Below are the code and all the weights of a small trained network. Each question names an input and a class and asks about switching units off, where a switched-off unit gives its printed mean instead of its output.

import numpy as np


def w(rows, s, z=0):
    codes = np.array(rows[::2]) - 128.0
    scale = np.full(codes.shape[1], s)
    scale[-1] = z or s
    return codes * scale


def f(y):
    return np.maximum(y, 0)


def log_softmax(a):
    a = a - a.max(-1, keepdims=True)
    return a - np.log(np.exp(a).sum(-1, keepdims=True))


def net(x, mask):
    res = np.array(x, float).reshape(1, 6) / 4 @ E
    y = f(res @ A[0][:, :-1].T + A[0][:, -1])
    res = res + np.where(mask, y, B[0][:, -1]) @ B[0][:, :-1]
    return log_softmax(res[-1] @ U[:, :-1].T + U[:, -1])


A, B = {}, {}
E = w([
[113,18,60,171,73,247],'x0',
[182,3,206,84,220,112],'x1',
[182,171,135,131,118,186],'x2',
[48,141,91,179,244,142],'x3',
[167,189,68,142,208,226],'x4',
[147,122,201,181,143,211],'x5',
],0.0074)
A[0] = w([
[219,165,151,179,149,184,155],'neuron 0',
[176,130,228,82,64,72,192],'neuron 1',
[133,86,182,120,215,110,169],'neuron 2',
[172,71,160,89,86,111,106],'neuron 3',
[62,180,116,158,97,103,137],'neuron 4',
[130,79,130,144,185,162,156],'neuron 5',
[99,115,125,154,122,177,184],'neuron 6',
[154,85,134,142,137,161,124],'neuron 7',
[113,73,84,116,110,184,138],'neuron 8',
[119,114,91,96,172,22,190],'neuron 9',
[164,184,94,153,159,150,181],'neuron 10',
[151,8,125,138,119,120,152],'neuron 11',
[98,187,122,53,120,74,175],'neuron 12',
[125,123,86,68,169,44,220],'neuron 13',
[172,82,173,104,90,87,66],'neuron 14',
[97,189,81,152,108,85,187],'neuron 15',
[76,198,121,161,102,102,156],'neuron 16',
[97,120,151,148,175,97,125],'neuron 17',
[105,142,126,102,144,63,180],'neuron 18',
[132,91,161,153,197,94,146],'neuron 19',
[118,181,117,144,75,123,115],'neuron 20',
[185,103,162,96,70,94,126],'neuron 21',
[182,196,196,90,148,131,171],'neuron 22',
[167,169,134,114,129,87,252],'neuron 23',
[131,44,122,108,114,129,142],'neuron 24',
],0.011,0.0035)
B[0] = w([
[240,84,96,116,78,217,221],'neuron 0',
[115,226,188,193,110,116,255],'neuron 1',
[57,205,90,219,137,125,230],'neuron 2',
[107,122,188,91,47,133,196],'neuron 3',
[9,83,49,102,118,115,211],'neuron 4',
[116,136,78,200,117,148,208],'neuron 5',
[137,101,128,167,56,139,203],'neuron 6',
[123,108,103,132,88,142,184],'neuron 7',
[132,124,115,152,75,176,219],'neuron 8',
[216,87,93,115,113,21,231],'neuron 9',
[148,147,159,76,145,200,202],'neuron 10',
[71,30,65,74,71,99,213],'neuron 11',
[134,164,101,208,193,45,224],'neuron 12',
[234,75,113,108,137,1,226],'neuron 13',
[77,164,188,122,58,152,193],'neuron 14',
[44,109,81,105,182,94,222],'neuron 15',
[42,122,24,34,176,119,217],'neuron 16',
[103,189,90,219,179,117,180],'neuron 17',
[160,127,110,154,101,52,206],'neuron 18',
[66,183,83,223,177,114,204],'neuron 19',
[64,204,114,92,179,81,198],'neuron 20',
[128,165,209,115,93,128,203],'neuron 21',
[185,197,82,151,136,177,206],'neuron 22',
[203,228,109,143,157,77,205],'neuron 23',
[105,55,89,97,62,164,188],'neuron 24',
],0.007,0.0095)
U = w([
[156,161,201,154,103,52,193],'0',
[175,105,151,71,178,66,49],'1',
[205,166,130,19,204,172,8],'2',
[2,123,112,127,132,161,137],'3',
[220,183,169,191,136,204,138],'4',
[137,57,208,85,99,119,95],'5',
[170,18,62,128,106,134,223],'6',
[90,174,77,174,224,60,134],'7',
],0.0098,0.0012)

Each question gives the input, the list of numbers given to net, and the class t.
The units are the neurons (one row each of A and B). Each row of codes is followed by its name. A weight is (code - 128) times the scale printed after its matrix; where a second scale follows, it is the last column's (A, B and U).
mask holds one flag per neuron, in row order. A switched-off neuron (its flag False) gives its mean, the last column of its row in B, instead of its output. The means were averaged over made-up inputs and are rounded, as every weight is.
A unit's drop is (log p(t) with every unit on - log p(t) with that unit switched off) / (log p(t) with every unit on - log p(t) with every unit switched off).
The circuit of an input: a set's keep is (log p(t) with only the set's units on - log p(t) with every unit switched off) / (log p(t) with every unit on - log p(t) with every unit switched off). Starting from the 12 units with the biggest drops (on a tie, the unit counted first), units are removed one at a time, each time the one whose removal leaves the highest keep (on an exact tie, the one counted first), for as long as the keep stays at least 0.8.
units of the circuit, in order: the units of the circuit, biggest drop first
unit that matters most: the unit with the biggest drop
top k neurons: the k neurons with the biggest drops, biggest first
drop of u: that unit's drop, to one decimal
input [1,-5,1,-4,-2,2], class 3: top 2 neurons : [neuron 13; neuron 9]
input [3,8,-1,6,-8,-4], class 6: units of the circuit, in order : [neuron 11]
input [-2,0,8,0,4,1], class 2: units of the circuit, in order : [neuron 2; neuron 10]
input [8,6,4,-2,-7,0], class 5: units of the circuit, in order : [neuron 3; neuron 21]
input [1,-5,0,-4,-7,3], class 3: top 4 neurons : [neuron 13; neuron 9; neuron 4; neuron 16]
input [-3,8,7,-3,2,-4], class 4: units of the circuit, in order : [neuron 22; neuron 16]
input [6,5,5,6,3,6], class 6: units of the circuit, in order : [neuron 11; neuron 0]
input [4,-3,3,-5,-1,-8], class 3: units of the circuit, in order : [neuron 9; neuron 13]
input [-8,4,-5,-3,1,0], class 0: units of the circuit, in order : [neuron 16; neuron 1]
input [8,-7,3,-5,3,-4], class 3: units of the circuit, in order : [neuron 13; neuron 9]
input [1,8,-1,-7,1,-4], class 0: top 2 neurons : [neuron 1; neuron 2]
input [8,-3,-3,5,-8,4], class 6: drop of neuron 20 : 0.2
input [5,0,-5,1,1,4], class 6: drop of neuron 2 : 0.1
input [6,-6,8,6,-2,8], class 6: drop of neuron 0 : 0.6
input [3,8,-2,-1,-1,6], class 3: unit that matters most : neuron 2
